[[121 136 116 142 135]
 [121 136 116 142 135]
 [121 158 116 142 147]
 [121 136 116 139 135]
 [121 136 116 142 135]]
=>
[121 136 116 139 135]

[[124 138 128 126 133]
 [128 127 130 126 125]
 [146 102 122 139 114]
 [123 137 132 122 131]]
=>
[124 127 122 122]

[[100 146 144 139]
 [119 132 140 120]]
=>
[100 132]

[[142 121 148]
 [104 154 117]
 [114 142 118]
 [139 146 125]
 [128 145 122]]
=>
[142 154 118]

[[105 126 131 157 128]
 [136 134 125 121 140]]
=>
[105 134]

[[137 117 109]
 [152  99 103]]
=>
[137  99]

[[118 131 130]
 [137 140 125]
 [121 118 127]
 [ 99 123 130]]
=>
[118 140 127]

[[156 114 154]
 [124 135 122]
 [119 135 119]]
=>
[156 135 119]
---
[[150 141 104 122]
 [128 131 131 127]]
=>
[150 131]

[[118 144 140]
 [138 150 111]
 [102 116 125]
 [126 113 140]]
=>
[118 150 125]

[[158 119]
 [121 124]
 [116 126]]
=>
[158 124]

[[143 124 129 143 136]
 [151 131 128 153 146]
 [139 137 127 142 140]]
=>
[143 131 127]

[[135 133 104]
 [111 107 142]
 [126 117 122]]
=>
[135 107 122]

[[100 130]
 [108 135]]
=>
[100 135]
---
[[140 122 146 120 129 108 142 114 124 125 113]
 [143 123 140 117 131 112 117 115 125 119 127]
 [144 134 137 137 120 121 135 123 135 116 130]
 [120 141 114 140 118 144 133 147 132 127 127]
 [127 130 124 126 135 137 132 134 126 115 132]
 [137 110 139 117 145 130 138 142 107 139 143]]
=>
[[120 141 114 140 118 144 133 147 132 127 127]
 [127 130 124 126 135 137 132 134 126 115 132]
 [137 110 139 117 145 130 138 142 107 139 143]
 [140 122 146 120 129 108 142 114 124 125 113]
 [143 123 140 117 131 112 117 115 125 119 127]
 [144 134 137 137 120 121 135 123 135 116 130]]

[[128 128 129 128 128 129 127 128 127 129 129 127 129 127]
 [123 145 120 114 124 138 135 125 124 138 139 120 126 130]
 [102 133 141 132 125 132 125 123 118 130 137 132 119 143]]
=>
[[102 133 141 132 125 132 125 123 118 130 137 132 119 143]
 [123 145 120 114 124 138 135 125 124 138 139 120 126 130]
 [128 128 129 128 128 129 127 128 127 129 129 127 129 127]]

[[156 103 156 150 135]
 [117 146 119 113 124]
 [118 146 119 110 126]
 [149 109 149 141 135]]
=>
[[117 146 119 113 124]
 [118 146 119 110 126]
 [149 109 149 141 135]
 [156 103 156 150 135]]

[[135 124 139 120 122 129]
 [126 134 127 131 129 129]
 [125 125 147 129 118 140]
 [134 124 156 131 121 121]
 [133 128 139 138 130 127]]
=>
[[125 125 147 129 118 140]
 [126 134 127 131 129 129]
 [133 128 139 138 130 127]
 [134 124 156 131 121 121]
 [135 124 139 120 122 129]]

[[134 123 131 118 148 150 119 124]
 [138 133 135 131 139 125 125 145]
 [108 129 119 138 126 136 119 132]]
=>
[[108 129 119 138 126 136 119 132]
 [134 123 131 118 148 150 119 124]
 [138 133 135 131 139 125 125 145]]

[[141  99]
 [130 137]
 [133 117]
 [132 100]]
=>
[[130 137]
 [132 100]
 [133 117]
 [141  99]]

[[107 139 151 152 106 104 152 102 106 106 149 111 146 102 152 103]
 [118 139 143 144 113 113 144 113 113 114 141 116 142 113 144 113]
 [115 129 140 139 119 118 140 115 119 120 140 123 133 116 139 116]
 [137 115 118 115 149 148 116 145 149 149 121 148 113 147 114 147]
 [134 128 123 124 132 133 123 134 132 132 123 130 126 134 124 134]
 [146 155 126 134 116 119 131 132 116 115 120 109 150 127 137 126]]
=>
[[107 139 151 152 106 104 152 102 106 106 149 111 146 102 152 103]
 [115 129 140 139 119 118 140 115 119 120 140 123 133 116 139 116]
 [118 139 143 144 113 113 144 113 113 114 141 116 142 113 144 113]
 [134 128 123 124 132 133 123 134 132 132 123 130 126 134 124 134]
 [137 115 118 115 149 148 116 145 149 149 121 148 113 147 114 147]
 [146 155 126 134 116 119 131 132 116 115 120 109 150 127 137 126]]

[[144 133 119 122 141 130 129 123 125 135 131 111]
 [138 134 121 127 135 140 134 120 123 128 126 105]
 [120 121 125 133 127 120 114 144 140 140 126 146]
 [112 119 131 135 128 137 127 152 129 127 126 137]
 [118 124 130 136 119 116 117 138 141 139 111 154]
 [152 142 128 129 122 128 136 112 123 131 126 121]
 [150 141 131 128 139 137 156 120 109 126 138 111]]
=>
[[112 119 131 135 128 137 127 152 129 127 126 137]
 [118 124 130 136 119 116 117 138 141 139 111 154]
 [120 121 125 133 127 120 114 144 140 140 126 146]
 [138 134 121 127 135 140 134 120 123 128 126 105]
 [144 133 119 122 141 130 129 123 125 135 131 111]
 [150 141 131 128 139 137 156 120 109 126 138 111]
 [152 142 128 129 122 128 136 112 123 131 126 121]]

[[131 125 133 126 129 118 114 102 116]
 [129 137 145 127 122 121 111 123 123]
 [127 131 135 127 117 124 113 126 132]
 [119 131 120 133 123 140 122 148 132]
 [145 131 140 127 115 128 133 130 116]]
=>
[[119 131 120 133 123 140 122 148 132]
 [127 131 135 127 117 124 113 126 132]
 [129 137 145 127 122 121 111 123 123]
 [131 125 133 126 129 118 114 102 116]
 [145 131 140 127 115 128 133 130 116]]
